Below are the code and all the weights of a small trained network. Each question names an input and a target symbol and asks about switching units off, where a switched-off unit gives its printed mean instead of its output.

import numpy as np


def w(rows, s, z=0):
    codes = np.array(rows[::2]) - 128.0
    scale = np.full(codes.shape[1], s)
    scale[-1] = z or s
    return codes * scale


def norm(h):
    return h / np.sqrt((h * h).mean(-1, keepdims=True) + 1e-5)


def f(y):
    return y / 2 * (1 + np.tanh(0.7978845608 * (y + 0.044715 * y**3)))


def softmax(a):
    e = np.exp(a - a.max(-1, keepdims=True))
    return e / e.sum(-1, keepdims=True)


def log_softmax(a):
    a = a - a.max(-1, keepdims=True)
    return a - np.log(np.exp(a).sum(-1, keepdims=True))


def net(x, mask):
    ids = ['ΘΛΣαηψω'.index(c) for c in x.split()]
    T = len(ids)
    res = E[ids] + P[:T]
    r = norm(res)
    for j in range(2):
        rows = slice(3 * j, 3 * j + 3)
        q, k, v = (r @ M[0][rows].T for M in (Q, K, V))
        z = softmax(np.where(np.tri(T) > 0, q @ k.T / 3**0.5, -1e9)) @ v
        o = O[0][rows]
        res = res + np.where(mask[j], z, o[:, -1]) @ o[:, :-1]
    y = f(norm(res) @ A[0][:, :-1].T + A[0][:, -1])
    res = res + np.where(mask[2:6], y, B[0][:, -1]) @ B[0][:, :-1]
    return log_softmax(norm(res)[-1] @ U[:, :-1].T + U[:, -1])


Q, K, V, O, A, B = {}, {}, {}, {}, {}, {}
E = w([
[32,146,233,63,130,116],'Θ',
[133,74,77,67,16,39],'Λ',
[45,95,220,87,131,116],'Σ',
[31,118,184,72,142,146],'α',
[101,106,134,212,129,4],'η',
[215,248,131,107,91,235],'ψ',
[140,235,26,44,210,97],'ω',
],0.015)
P = w([
[153,38,238,38,255,80],'0',
[165,61,218,56,238,88],'1',
[161,83,199,62,213,69],'2',
[133,84,201,93,161,97],'3',
[122,95,195,107,134,121],'4',
[117,94,179,115,115,107],'5',
[94,104,168,138,96,116],'6',
[82,115,163,146,83,127],'7',
[71,115,152,156,73,131],'8',
[59,129,130,170,70,119],'9',
[50,133,114,178,59,125],'10',
[43,142,112,179,49,123],'11',
[45,137,124,185,36,131],'12',
],0.0093)
Q[0] = w([
[233,90,95,152,197,205],'head 0',
[176,37,119,132,202,30],'head 0',
[185,75,9,109,134,5],'head 0',
[126,121,148,194,38,73],'head 1',
[120,235,29,134,217,153],'head 1',
[139,215,166,119,105,153],'head 1',
],0.011)
K[0] = w([
[87,34,216,15,250,89],'head 0',
[199,111,207,97,181,142],'head 0',
[194,76,253,98,148,199],'head 0',
[17,194,67,147,141,160],'head 1',
[254,144,205,110,145,192],'head 1',
[119,146,201,138,23,154],'head 1',
],0.0098)
V[0] = w([
[122,208,152,70,167,93],'head 0',
[144,244,68,108,99,157],'head 0',
[123,153,128,214,160,137],'head 0',
[86,70,195,102,164,131],'head 1',
[175,152,173,171,146,162],'head 1',
[115,176,174,119,82,154],'head 1',
],0.011)
O[0] = w([
[11,225,67,137,158,106,221],'head 0',
[166,99,122,66,197,134,122],'head 0',
[81,135,213,211,224,145,41],'head 0',
[178,68,100,152,158,202,254],'head 1',
[131,105,82,109,138,49,78],'head 1',
[28,112,113,137,123,169,165],'head 1',
],0.011,0.0073)
A[0] = w([
[101,114,224,15,244,155,152],'neuron 0',
[140,211,134,234,38,106,77],'neuron 1',
[60,50,35,168,36,2,60],'neuron 2',
[86,112,182,235,140,114,253],'neuron 3',
],0.0093,0.0042)
B[0] = w([
[239,166,110,66,96,73,253],'neuron 0',
[174,220,68,160,131,196,177],'neuron 1',
[136,70,253,100,138,151,231],'neuron 2',
[144,159,180,174,225,69,194],'neuron 3',
],0.011,0.0062)
U = w([
[142,170,156,209,146,110,205],'Θ',
[90,143,118,146,106,122,41],'Λ',
[121,111,156,116,29,137,152],'Σ',
[67,87,107,122,167,230,84],'α',
[68,83,135,172,148,98,150],'η',
[165,193,29,145,128,116,255],'ψ',
[2,187,146,74,110,44,39],'ω',
],0.0084,0.0048)

Each question gives the input, a string of symbols that net reads in full, and the target symbol t.
The units are the heads (3 rows each of Q, K, V and O) and the neurons (one row each of A and B). Each row of codes is followed by its name. A weight is (code - 128) times the scale printed after its matrix; where a second scale follows, it is the last column's (O, A, B and U).
mask holds one flag per unit, heads first, then neurons. A switched-off unit (its flag False) gives its mean, the last column of its rows in O or B, instead of its output. The means were averaged over made-up inputs and are rounded, as every weight is.
A unit's drop is (log p(t) with every unit on - log p(t) with that unit switched off) / (log p(t) with every unit on - log p(t) with every unit switched off).
The circuit of an input: a set's keep is (log p(t) with only the set's units on - log p(t) with every unit switched off) / (log p(t) with every unit on - log p(t) with every unit switched off). Starting from all 6 units, units are removed one at a time, each time the one whose removal leaves the highest keep (on an exact tie, the one counted first), for as long as the keep stays at least 0.8.
circuit, biggest first: the units of the circuit, biggest drop first
which heads matter: for each layer, one digit per head in row order, 1 if its drop is at least 0.15 and else 0, layers parted by /
drop of u: that unit's drop, to one decimal
input Λ Λ Θ Λ ω α, target ψ: circuit, biggest first	[neuron 0; neuron 2]
input α α Λ α α Λ Λ α ω α, target ψ: circuit, biggest first	[head 0; neuron 0]
input α Θ ω η α Θ Λ ω Σ Σ, target ψ: which heads matter	10
input ψ Λ ω Λ α ω Θ Λ, target ω: circuit, biggest first	[head 0; head 1]
input ψ η Σ, target ψ: circuit, biggest first	[neuron 0]
input Λ η α η Σ, target Θ: which heads matter	10
input ψ ω ψ η Σ α α η ψ Θ, target ψ: circuit, biggest first	[head 0; neuron 0]
input Λ ψ Θ η ψ η α α, target Θ: circuit, biggest first	[head 0; neuron 3]
input α ω η ψ Σ α Λ ψ ψ ψ, target Σ: which heads matter	11
input ψ Λ Θ, target ψ: which heads matter	00
input α η Θ ω Θ ψ, target ω: which heads matter	11
input Λ Σ ψ α α Λ ω Λ η, target ω: which heads matter	11
input Θ α Λ Θ Θ Λ ω ψ Λ ω Λ, target ω: drop of head 0	0.3
input ψ α α α α Λ, target α: drop of head 1	0.3
input Λ Σ α, target Σ: drop of neuron 1	0.1
